Below is a small trained network, with its code and all its weights. Each question gives an input and a target symbol and asks what happens when units are switched off, that is, made to give their printed mean instead of their output.

import numpy as np


def w(rows, s, z=0):
    codes = np.array(rows[::2]) - 128.0
    scale = np.full(codes.shape[1], s)
    scale[-1] = z or s
    return codes * scale


def norm(h):
    return h / np.sqrt((h * h).mean(-1, keepdims=True) + 1e-5)


def f(y):
    return np.maximum(y, 0)


def softmax(a):
    e = np.exp(a - a.max(-1, keepdims=True))
    return e / e.sum(-1, keepdims=True)


def log_softmax(a):
    a = a - a.max(-1, keepdims=True)
    return a - np.log(np.exp(a).sum(-1, keepdims=True))


def net(x, mask):
    ids = ['βγδεζηθλμπστφψω'.index(c) for c in x.split()]
    T = len(ids)
    res = E[ids] + P[:T]
    u = 0
    for l in range(2):
        q, k, v = (norm(res) @ M[l].T for M in (Q, K, V))
        z = softmax(np.where(np.tri(T) > 0, q @ k.T / 2**0.5, -1e9)) @ v
        res = res + np.where(mask[u], z, O[l][:, -1]) @ O[l][:, :-1]
        u += 1
        y = f(norm(res) @ A[l][:, :-1].T + A[l][:, -1])
        res = res + np.where(mask[u : u + 4], y, B[l][:, -1]) @ B[l][:, :-1]
        u += 4
    return log_softmax(norm(res)[-1] @ U[:, :-1].T + U[:, -1])


Q, K, V, O, A, B = {}, {}, {}, {}, {}, {}
E = w([
[130,144,145,94],'β',
[65,61,124,101],'γ',
[160,163,132,74],'δ',
[190,157,118,172],'ε',
[109,67,117,79],'ζ',
[129,71,117,94],'η',
[166,92,189,85],'θ',
[181,156,24,119],'λ',
[122,155,132,101],'μ',
[56,103,64,69],'π',
[139,117,61,83],'σ',
[131,154,251,138],'τ',
[143,79,125,109],'φ',
[156,106,62,121],'ψ',
[106,225,114,157],'ω',
],0.018)
P = w([
[23,59,105,229],'0',
[110,150,91,60],'1',
[126,165,98,50],'2',
[123,168,90,42],'3',
[106,165,100,36],'4',
[121,170,96,28],'5',
[119,171,105,18],'6',
[101,185,102,10],'7',
[108,175,108,10],'8',
[109,182,112,2],'9',
[101,184,109,8],'10',
],0.0049)
Q[0] = w([
[133,46,251,140],'0.h0',
[181,212,137,120],'0.h0',
],0.015)
K[0] = w([
[165,60,253,111],'0.h0',
[175,213,156,126],'0.h0',
],0.016)
V[0] = w([
[39,178,2,182],'0.h0',
[134,125,228,188],'0.h0',
],0.0083)
O[0] = w([
[226,2,237,159,228],'0.h0',
[49,219,62,163,3],'0.h0',
],0.0061,0.0047)
A[0] = w([
[191,78,42,136,136],'0.n0',
[187,202,248,110,99],'0.n1',
[155,139,90,252,37],'0.n2',
[209,156,82,87,250],'0.n3',
],0.016,0.0023)
B[0] = w([
[54,203,114,146,216],'0.n0',
[219,96,254,102,249],'0.n1',
[202,229,29,51,158],'0.n2',
[133,37,165,85,255],'0.n3',
],0.014,0.0099)
Q[1] = w([
[163,75,48,115],'1.h0',
[24,2,70,181],'1.h0',
],0.023)
K[1] = w([
[108,186,59,169],'1.h0',
[156,102,56,255],'1.h0',
],0.024)
V[1] = w([
[184,86,59,120],'1.h0',
[131,131,87,254],'1.h0',
],0.026)
O[1] = w([
[199,123,19,233,116],'1.h0',
[231,7,227,161,1],'1.h0',
],0.012,0.022)
A[1] = w([
[203,249,126,107,13],'1.n0',
[205,244,133,241,158],'1.n1',
[119,74,200,73,87],'1.n2',
[92,212,77,110,3],'1.n3',
],0.016,0.0027)
B[1] = w([
[128,16,144,238,216],'1.n0',
[63,248,242,110,150],'1.n1',
[126,140,109,242,187],'1.n2',
[247,60,192,107,252],'1.n3',
],0.015,0.012)
U = w([
[188,228,88,177,195],'β',
[74,249,182,109,115],'γ',
[90,213,87,64,194],'δ',
[137,134,130,80,138],'ε',
[88,92,114,222,80],'ζ',
[127,82,29,171,128],'η',
[51,140,151,134,1],'θ',
[191,115,96,109,174],'λ',
[195,86,155,175,103],'μ',
[172,118,133,106,139],'π',
[157,158,226,193,217],'σ',
[101,103,172,184,177],'τ',
[54,107,149,127,107],'φ',
[98,44,127,78,30],'ψ',
[66,151,157,128,36],'ω',
],0.017,0.003)

Each question gives the input, a string of symbols that net reads in full, and the target symbol t.
The units are the heads (2 rows each of Q, K, V and O) and the neurons (one row each of A and B). Each row of codes is followed by its name. A weight is (code - 128) times the scale printed after its matrix; where a second scale follows, it is the last column's (O, A, B and U).
mask holds one flag per unit, layer by layer, with each layer's heads first. A switched-off unit (its flag False) gives its mean, the last column of its rows in O or B, instead of its output. The means were averaged over made-up inputs and are rounded, as every weight is.
A unit's drop is (log p(t) with every unit on - log p(t) with that unit switched off) / (log p(t) with every unit on - log p(t) with every unit switched off).
The circuit of an input: a set's keep is (log p(t) with only the set's units on - log p(t) with every unit switched off) / (log p(t) with every unit on - log p(t) with every unit switched off). Starting from all 10 units, units are removed one at a time, each time the one whose removal leaves the highest keep (on an exact tie, the one counted first), for as long as the keep stays at least 0.8.
circuit, biggest first: the units of the circuit, biggest drop first
k most important neurons: the k neurons with the biggest drops, biggest first
top k neurons in layer l: the k neurons of layer l with the biggest drops, biggest first
input φ ε ω δ γ, target σ: most important neuron : [0.n1]
input ψ ε ε ω γ η, target μ: circuit, biggest first : [1.h0 0.n1 0.n0 0.h0]
input ψ ω ζ ε ε τ γ π, target μ: 2 most important neurons : [0.n1 0.n3]
input ψ θ ε δ ζ, target μ: 2 most important neurons : [0.n1 0.n0]
input ε τ ε η, target η: circuit, biggest first : [0.n1 1.h0 0.n2]
input μ π β ε, target β: 4 most important neurons : [0.n2 0.n0 0.n1 1.n0]
input η ψ τ, target γ: 3 most important neurons : [0.n0 0.n3 0.n2]
input λ ε ζ π, target β: 2 most important neurons : [0.n1 0.n3]
input φ λ φ π η φ μ π π π λ, target σ: top 2 neurons in layer 1 : [1.n2 1.n0]
input γ π λ ε β σ ε τ ε η, target ζ: top 3 neurons in layer 0 : [0.n1 0.n3 0.n2]
input ε θ λ, target η: circuit, biggest first : [0.n3 1.h0 0.n2 1.n3]
input λ ω π φ, target β: 3 most important neurons : [0.n1 1.n1 1.n0]
input ε ε λ ω τ δ ε, target γ: 2 most important neurons : [0.n2 0.n0]
input λ β ε π τ, target γ: top 2 neurons in layer 1 : [1.n2 1.n1]
input ε φ π, target η: circuit, biggest first : [1.h0 0.n2]
input ψ ω ω ζ η ω π ψ μ γ, target μ: circuit, biggest first : [0.n1 1.h0 0.n0 0.h0]
input ε ε ε μ π δ ω ε μ, target σ: circuit, biggest first : [0.n1]
input β π ε π, target γ: top 3 neurons in layer 1 : [1.n0 1.n3 1.n2]
input ω δ φ η ω η δ λ π, target λ: top 3 neurons in layer 1 : [1.n3 1.n0 1.n2]
input γ ε π ψ, target ζ: 3 most important neurons : [0.n1 0.n3 0.n2]
input λ δ γ, target β: circuit, biggest first : [1.h0 0.n1 0.n3]
